Below are the code and all the weights of a small trained network. Each question names an input and a target symbol and asks about switching units off, where a switched-off unit gives its printed mean instead of its output.

import numpy as np


def w(rows, s, z=0):
    codes = np.array(rows[::2]) - 128.0
    scale = np.full(codes.shape[1], s)
    scale[-1] = z or s
    return codes * scale


def norm(h):
    return h / np.sqrt((h * h).mean(-1, keepdims=True) + 1e-5)


def f(y):
    return y / 2 * (1 + np.tanh(0.7978845608 * (y + 0.044715 * y**3)))


def softmax(a):
    e = np.exp(a - a.max(-1, keepdims=True))
    return e / e.sum(-1, keepdims=True)


def log_softmax(a):
    a = a - a.max(-1, keepdims=True)
    return a - np.log(np.exp(a).sum(-1, keepdims=True))


def net(x, mask):
    ids = ['Ψβδθσω'.index(c) for c in x.split()]
    T = len(ids)
    res = E[ids] + P[:T]
    u = 0
    for l in range(2):
        r = norm(res)
        for j in range(2):
            rows = slice(4 * j, 4 * j + 4)
            q, k, v = (r @ M[l][rows].T for M in (Q, K, V))
            z = softmax(np.where(np.tri(T) > 0, q @ k.T / 4**0.5, -1e9)) @ v
            o = O[l][rows]
            res = res + np.where(mask[u + j], z, o[:, -1]) @ o[:, :-1]
        u += 2
        y = f(norm(res) @ A[l][:, :-1].T + A[l][:, -1])
        res = res + np.where(mask[u : u + 8], y, B[l][:, -1]) @ B[l][:, :-1]
        u += 8
    return log_softmax(norm(res)[-1] @ U[:, :-1].T + U[:, -1])


Q, K, V, O, A, B = {}, {}, {}, {}, {}, {}
E = w([
[133,40,104,91,146,129,218],'Ψ',
[87,154,125,175,29,156,107],'β',
[164,88,93,204,130,78,95],'δ',
[122,135,4,22,117,102,97],'θ',
[180,89,137,44,117,169,60],'σ',
[160,189,139,125,133,44,156],'ω',
],0.02)
P = w([
[125,168,85,96,201,255,111],'0',
[146,112,116,119,104,104,126],'1',
[152,120,112,116,125,113,145],'2',
[138,118,108,127,97,123,136],'3',
[163,140,87,122,121,124,114],'4',
[120,116,95,117,110,117,113],'5',
[140,141,93,108,133,125,117],'6',
[148,126,103,111,125,111,108],'7',
[125,124,110,115,113,100,119],'8',
[128,131,104,134,135,118,128],'9',
[116,121,108,117,116,127,113],'10',
[93,124,105,123,133,100,111],'11',
[108,125,99,115,121,111,116],'12',
],0.009)
Q[0] = w([
[197,79,180,210,198,109,102],'0.h1',
[87,137,89,249,81,145,53],'0.h1',
[124,144,107,201,195,134,65],'0.h1',
[112,173,109,86,131,142,133],'0.h1',
[73,183,139,131,241,134,100],'0.h2',
[108,83,34,123,111,54,40],'0.h2',
[111,145,122,156,183,123,94],'0.h2',
[118,110,90,202,176,186,173],'0.h2',
],0.016)
K[0] = w([
[138,107,120,229,218,135,133],'0.h1',
[81,49,115,247,37,145,114],'0.h1',
[84,87,108,192,156,113,128],'0.h1',
[100,166,132,68,142,132,169],'0.h1',
[177,46,179,35,50,122,118],'0.h2',
[92,88,88,213,111,50,132],'0.h2',
[133,73,150,91,105,91,124],'0.h2',
[131,131,86,144,63,173,213],'0.h2',
],0.013)
V[0] = w([
[150,119,190,22,213,99,167],'0.h1',
[133,175,96,177,22,203,154],'0.h1',
[126,107,160,84,179,107,159],'0.h1',
[152,254,131,124,2,246,209],'0.h1',
[141,142,162,119,147,119,124],'0.h2',
[124,137,160,120,168,127,103],'0.h2',
[125,128,127,138,112,136,136],'0.h2',
[139,122,231,84,174,129,65],'0.h2',
],0.0057)
O[0] = w([
[199,84,113,49,197,91,194,65],'0.h1',
[61,157,184,115,47,174,71,121],'0.h1',
[161,111,107,113,175,123,159,79],'0.h1',
[54,143,213,2,43,171,78,49],'0.h1',
[129,139,124,132,145,125,118,91],'0.h2',
[157,158,105,119,154,138,114,89],'0.h2',
[127,125,121,135,131,145,130,125],'0.h2',
[192,146,75,104,170,163,94,3],'0.h2',
],0.0054,0.004)
A[0] = w([
[140,192,143,122,134,63,175,130],'0.n1',
[147,112,72,102,69,67,133,112],'0.n2',
[202,66,179,86,137,129,37,4],'0.n3',
[92,49,125,127,164,179,250,107],'0.n4',
[130,135,161,123,48,127,95,90],'0.n5',
[99,94,34,69,106,110,108,217],'0.n6',
[161,115,123,213,133,51,74,161],'0.n7',
[164,209,166,118,159,72,149,111],'0.n8',
],0.015,0.0012)
B[0] = w([
[99,90,206,129,148,50,136,174],'0.n1',
[102,97,144,201,145,63,100,232],'0.n2',
[172,90,217,157,205,173,61,162],'0.n3',
[169,15,125,132,24,130,129,174],'0.n4',
[90,129,193,150,90,127,82,148],'0.n5',
[114,132,59,146,152,52,84,237],'0.n6',
[68,113,113,247,163,200,179,249],'0.n7',
[103,146,151,29,166,112,212,169],'0.n8',
],0.015,0.012)
Q[1] = w([
[129,144,108,130,130,126,130],'1.h1',
[185,212,68,26,127,214,153],'1.h1',
[60,45,189,253,109,18,91],'1.h1',
[164,158,129,113,126,163,147],'1.h1',
[156,185,104,37,143,187,153],'1.h2',
[184,209,92,54,132,218,167],'1.h2',
[48,47,184,241,133,29,88],'1.h2',
[145,129,122,118,118,150,150],'1.h2',
],0.032)
K[1] = w([
[141,139,131,133,115,126,132],'1.h1',
[137,98,188,214,127,52,95],'1.h1',
[101,132,57,31,152,240,134],'1.h1',
[97,105,165,161,113,75,110],'1.h1',
[121,95,173,189,122,63,127],'1.h2',
[127,85,196,218,107,42,124],'1.h2',
[126,148,51,32,138,251,168],'1.h2',
[152,128,136,172,103,111,101],'1.h2',
],0.024)
V[1] = w([
[217,97,207,112,179,169,212],'1.h1',
[143,143,145,120,157,94,95],'1.h1',
[244,38,72,70,172,148,27],'1.h1',
[126,202,214,94,201,118,189],'1.h1',
[139,57,90,245,133,180,225],'1.h2',
[161,119,218,118,38,242,83],'1.h2',
[124,144,83,180,193,142,145],'1.h2',
[92,27,98,49,47,55,219],'1.h2',
],0.012)
O[1] = w([
[174,40,157,144,169,115,199,64],'1.h1',
[124,133,147,99,105,119,144,130],'1.h1',
[85,129,249,50,159,129,133,174],'1.h1',
[171,82,102,137,78,97,200,55],'1.h1',
[146,135,134,215,201,214,149,252],'1.h2',
[138,121,100,128,239,37,110,1],'1.h2',
[97,146,139,169,113,181,173,239],'1.h2',
[225,89,133,94,110,175,34,48],'1.h2',
],0.012,0.0071)
A[1] = w([
[238,228,105,52,111,114,201,9],'1.n1',
[152,106,128,191,157,57,148,144],'1.n2',
[142,249,53,31,106,129,132,52],'1.n3',
[180,45,172,140,182,167,215,122],'1.n4',
[43,23,70,103,140,177,111,254],'1.n5',
[134,122,161,111,100,104,114,197],'1.n6',
[137,177,162,144,68,146,228,172],'1.n7',
[112,139,101,147,83,97,155,196],'1.n8',
],0.014,0.0026)
B[1] = w([
[113,84,147,155,93,96,251,130],'1.n1',
[159,168,37,16,161,187,193,254],'1.n2',
[83,237,117,112,94,46,107,147],'1.n3',
[144,4,109,109,142,190,156,254],'1.n4',
[210,240,90,92,104,149,145,244],'1.n5',
[163,139,165,85,133,149,130,163],'1.n6',
[41,80,151,134,70,166,160,213],'1.n7',
[137,155,162,197,85,92,138,198],'1.n8',
],0.014,0.0071)
U = w([
[128,173,60,160,152,24,73,167],'Ψ',
[72,88,188,117,169,67,197,63],'β',
[83,176,183,154,49,136,74,232],'δ',
[157,67,160,136,208,164,33,2],'θ',
[92,116,86,255,158,177,155,34],'σ',
[205,57,113,145,53,104,149,202],'ω',
],0.0086,0.00093)

Each question gives the input, a string of symbols that net reads in full, and the target symbol t.
The units are the heads (4 rows each of Q, K, V and O) and the neurons (one row each of A and B). Each row of codes is followed by its name. A weight is (code - 128) times the scale printed after its matrix; where a second scale follows, it is the last column's (O, A, B and U).
mask holds one flag per unit, layer by layer, with each layer's heads first. A switched-off unit (its flag False) gives its mean, the last column of its rows in O or B, instead of its output. The means were averaged over made-up inputs and are rounded, as every weight is.
A unit's drop is (log p(t) with every unit on - log p(t) with that unit switched off) / (log p(t) with every unit on - log p(t) with every unit switched off).
The circuit of an input: a set's keep is (log p(t) with only the set's units on - log p(t) with every unit switched off) / (log p(t) with every unit on - log p(t) with every unit switched off). Starting from the 12 units with the biggest drops (on a tie, the unit counted first), units are removed one at a time, each time the one whose removal leaves the highest keep (on an exact tie, the one counted first), for as long as the keep stays at least 0.8.
circuit, biggest first: the units of the circuit, biggest drop first
k most important neurons: the k neurons with the biggest drops, biggest first
k most important neurons of layer l: the k neurons of layer l with the biggest drops, biggest first
input σ δ Ψ ω ω θ ω θ Ψ σ δ θ β, target β: circuit, biggest first : (1.h1 0.n3 0.n2)
input β Ψ β ω, target β: 3 most important neurons : (0.n8 0.n6 0.n1)
input σ Ψ Ψ Ψ β δ Ψ, target β: 2 most important neurons : (0.n3 0.n7)
input β ω θ σ Ψ Ψ, target Ψ: 2 most important neurons of layer 0 : (0.n2 0.n1)
input σ ω σ, target θ: 2 most important neurons of layer 0 : (0.n3 0.n8)
input Ψ θ σ δ δ Ψ θ β ω ω, target θ: circuit, biggest first : (0.n2 1.h2 0.n4)
input Ψ θ β δ δ ω, target θ: 3 most important neurons : (0.n5 0.n2 0.n4)
input σ δ ω β, target β: circuit, biggest first : (1.h1 0.n3)
input β β ω σ θ θ ω δ δ, target Ψ: 2 most important neurons of layer 0 : (0.n1 0.n2)
input θ δ Ψ δ δ β Ψ, target δ: most important neuron : (0.n5)
input β δ δ ω δ δ β, target Ψ: 2 most important neurons : (0.n1 0.n7)
input σ β σ σ θ δ ω σ δ θ, target β: 2 most important neurons : (0.n1 0.n2)
input β β θ ω θ ω δ Ψ δ, target Ψ: circuit, biggest first : (1.h2 0.h1)
input Ψ σ σ θ θ ω ω δ ω Ψ, target θ: 3 most important neurons : (0.n1 0.n2 0.n3)
input ω β θ δ β β ω Ψ ω, target ω: 2 most important neurons of layer 0 : (0.n8 0.n5)
input σ ω ω σ δ, target β: 2 most important neurons of layer 0 : (0.n1 0.n2)
input Ψ σ δ θ σ ω ω δ ω σ β δ, target θ: 4 most important neurons of layer 0 : (0.n1 0.n5 0.n2 0.n4)
input ω ω δ σ ω σ σ σ δ Ψ σ ω σ, target ω: most important neuron : (0.n8)
input σ σ β ω ω ω θ δ δ Ψ, target β: 4 most important neurons : (0.n2 0.n1 0.n3 0.n7)
input Ψ θ ω ω β ω θ θ ω σ, target θ: most important neuron : (0.n1)
input Ψ δ δ δ δ β ω Ψ σ β, target δ: 2 most important neurons of layer 1 : (1.n4 1.n2)
input Ψ δ θ Ψ σ θ ω δ, target θ: circuit, biggest first : (0.n2 1.h2 0.n4)
input ω θ θ δ θ δ ω, target ω: 2 most important neurons : (0.n8 0.n1)
